Below are the code and all the weights of a small trained network. Each question names an input and a class and asks about switching units off, where a switched-off unit gives its printed mean instead of its output.

import numpy as np


def w(rows, s, z=0):
    codes = np.array(rows[::2]) - 128.0
    scale = np.full(codes.shape[1], s)
    scale[-1] = z or s
    return codes * scale


def norm(h):
    return h / np.sqrt((h * h).mean(-1, keepdims=True) + 1e-5)


def f(y):
    return y / 2 * (1 + np.tanh(0.7978845608 * (y + 0.044715 * y**3)))


def log_softmax(a):
    a = a - a.max(-1, keepdims=True)
    return a - np.log(np.exp(a).sum(-1, keepdims=True))


def net(x, mask):
    res = np.array(x, float).reshape(1, 8) / 4 @ E
    u = 0
    for l in range(2):
        y = f(norm(res) @ A[l][:, :-1].T + A[l][:, -1])
        res = res + np.where(mask[u : u + 7], y, B[l][:, -1]) @ B[l][:, :-1]
        u += 7
    return log_softmax(norm(res)[-1] @ U[:, :-1].T + U[:, -1])


A, B = {}, {}
E = w([
[101,159,91,90,67,171,120,14,141,200,89],'x0',
[186,177,136,230,112,184,107,110,100,122,113],'x1',
[98,216,65,178,155,33,60,132,243,177,157],'x2',
[60,2,88,211,25,158,95,201,121,179,206],'x3',
[124,128,122,127,119,128,131,121,128,121,122],'x4',
[172,125,180,83,36,95,27,170,147,48,102],'x5',
[157,155,54,109,153,242,107,231,153,151,76],'x6',
[116,109,165,139,85,176,184,83,247,97,99],'x7',
],0.0036)
A[0] = w([
[89,115,176,149,104,60,106,17,85,95,170,33],'L0N1',
[189,131,145,99,37,76,88,157,132,123,82,34],'L0N2',
[108,131,86,117,120,170,93,72,139,151,77,138],'L0N3',
[109,154,85,85,89,118,106,83,78,151,135,53],'L0N4',
[141,91,146,143,90,153,193,82,255,98,109,99],'L0N5',
[207,169,161,229,121,193,73,76,106,122,163,250],'L0N6',
[181,107,98,85,79,108,90,135,141,70,136,45],'L0N7',
],0.0069,0.0015)
B[0] = w([
[137,144,65,149,202,194,180,153,153,84,253,236],'L0N1',
[88,226,63,192,115,109,197,81,69,99,47,202],'L0N2',
[129,104,99,104,165,109,115,171,81,56,188,188],'L0N3',
[146,49,175,65,166,60,51,200,127,100,78,160],'L0N4',
[151,83,87,144,168,85,105,159,83,94,53,255],'L0N5',
[89,89,144,54,123,55,174,189,168,128,131,249],'L0N6',
[74,80,76,63,144,138,205,132,128,195,184,171],'L0N7',
],0.007,0.0038)
A[1] = w([
[76,140,104,163,175,119,227,138,81,207,106,145],'L1N1',
[161,180,82,56,119,254,84,224,164,157,84,141],'L1N2',
[148,95,219,59,55,210,197,131,62,99,157,75],'L1N3',
[42,52,123,193,15,123,72,102,101,167,167,22],'L1N4',
[113,46,152,71,220,13,127,189,137,120,109,253],'L1N5',
[172,237,232,48,198,94,127,30,116,102,67,52],'L1N6',
[102,192,93,163,109,61,58,135,247,157,157,52],'L1N7',
],0.0057,0.0021)
B[1] = w([
[63,136,84,59,60,59,160,104,81,109,3,172],'L1N1',
[141,153,131,145,147,135,184,85,161,79,254,172],'L1N2',
[227,140,100,143,126,79,50,38,195,226,98,162],'L1N3',
[26,189,202,174,189,235,86,141,190,144,89,156],'L1N4',
[161,115,141,71,42,168,86,233,97,113,124,255],'L1N5',
[47,123,180,234,139,201,97,170,163,191,126,177],'L1N6',
[234,79,138,104,141,101,132,26,95,175,54,169],'L1N7',
],0.0074,0.008)
U = w([
[67,150,205,194,172,186,110,143,175,153,154,139],'0',
[142,112,123,123,151,121,121,165,103,99,121,252],'1',
[154,139,96,134,165,140,191,106,162,100,245,123],'2',
[201,102,152,125,135,85,99,49,138,198,117,101],'3',
[121,115,166,78,98,106,151,172,157,142,137,79],'4',
[64,167,118,115,121,103,175,100,89,135,93,32],'5',
[144,110,161,118,133,135,89,159,119,91,156,54],'6',
[129,133,131,118,131,135,131,148,123,140,138,156],'7',
],0.013,0.0034)

Each question gives the input, the list of numbers given to net, and the class t.
The units are the neurons (one row each of A and B). Each row of codes is followed by its name. A weight is (code - 128) times the scale printed after its matrix; where a second scale follows, it is the last column's (A, B and U).
mask holds one flag per neuron, layer by layer. A switched-off neuron (its flag False) gives its mean, the last column of its row in B, instead of its output. The means were averaged over made-up inputs and are rounded, as every weight is.
A unit's drop is (log p(t) with every unit on - log p(t) with that unit switched off) / (log p(t) with every unit on - log p(t) with every unit switched off).
The circuit of an input: a set's keep is (log p(t) with only the set's units on - log p(t) with every unit switched off) / (log p(t) with every unit on - log p(t) with every unit switched off). Starting from the 12 units with the biggest drops (on a tie, the unit counted first), units are removed one at a time, each time the one whose removal leaves the highest keep (on an exact tie, the one counted first), for as long as the keep stays at least 0.8.
units of the circuit, in order: the units of the circuit, biggest drop first
most important unit: the unit with the biggest drop
k most important neurons: the k neurons with the biggest drops, biggest first
top k neurons in layer l: the k neurons of layer l with the biggest drops, biggest first
input [8,4,-6,-8,-5,-8,-4,1], class 0: 3 most important neurons -> (L1N6 L0N7 L0N2)
input [-2,-4,7,1,1,-1,-7,1], class 2: most important unit -> L0N1
input [-7,1,-5,4,3,7,-7,-1], class 2: 3 most important neurons -> (L0N1 L0N5 L1N5)
input [-4,7,-5,6,6,-2,4,3], class 4: top 2 neurons in layer 0 -> (L0N6 L0N1)
input [-6,2,-1,5,-3,7,-4,-2], class 5: 3 most important neurons -> (L0N2 L0N7 L0N4)
input [-1,5,2,2,5,-8,3,-5], class 5: 2 most important neurons -> (L1N1 L0N5)
input [1,1,3,-4,1,7,5,2], class 5: units of the circuit, in order -> (L0N2 L1N5)
input [-2,-8,-4,-6,8,6,-8,0], class 2: 2 most important neurons -> (L0N1 L0N6)
input [1,6,-2,7,6,6,8,-1], class 2: 3 most important neurons -> (L1N2 L1N6 L1N5)
input [-3,2,5,-3,0,4,0,0], class 3: 3 most important neurons -> (L1N7 L0N5 L0N3)
input [-8,-1,-6,-1,-8,2,8,-4], class 2: units of the circuit, in order -> (L1N2 L0N5 L0N4)
input [-6,-8,-3,-8,2,-5,1,4], class 0: 3 most important neurons -> (L1N6 L0N6 L0N7)
input [4,6,5,-3,4,-5,-2,5], class 4: top 2 neurons in layer 0 -> (L0N6 L0N2)
input [1,8,5,8,5,8,-7,3], class 0: units of the circuit, in order -> (L1N4)
input [7,8,-4,4,8,-7,7,-6], class 4: 3 most important neurons -> (L0N6 L0N1 L1N1)
input [-6,-4,-7,8,2,-8,-1,-4], class 0: top 2 neurons in layer 1 -> (L1N4 L1N7)
input [3,-3,-2,-6,-3,7,5,6], class 5: top 3 neurons in layer 0 -> (L0N2 L0N5 L0N7)
input [-2,2,-1,-6,1,5,6,-2], class 0: units of the circuit, in order -> (L1N6 L0N5)
input [-1,-3,1,-3,6,7,7,0], class 2: top 2 neurons in layer 1 -> (L1N2 L1N5)
input [2,7,-8,1,5,-1,2,-6], class 3: most important unit -> L1N3
input [5,-7,8,3,4,6,-3,6], class 3: 4 most important neurons -> (L1N7 L0N6 L1N1 L0N2)
input [4,0,6,4,3,-3,5,5], class 3: 4 most important neurons -> (L1N7 L0N1 L0N7 L0N6)
input [8,-1,4,-2,-1,-1,4,5], class 6: 3 most important neurons -> (L0N3 L0N5 L0N2)
input [4,2,-7,-6,7,3,-5,1], class 3: top 4 neurons in layer 1 -> (L1N3 L1N4 L1N2 L1N5)
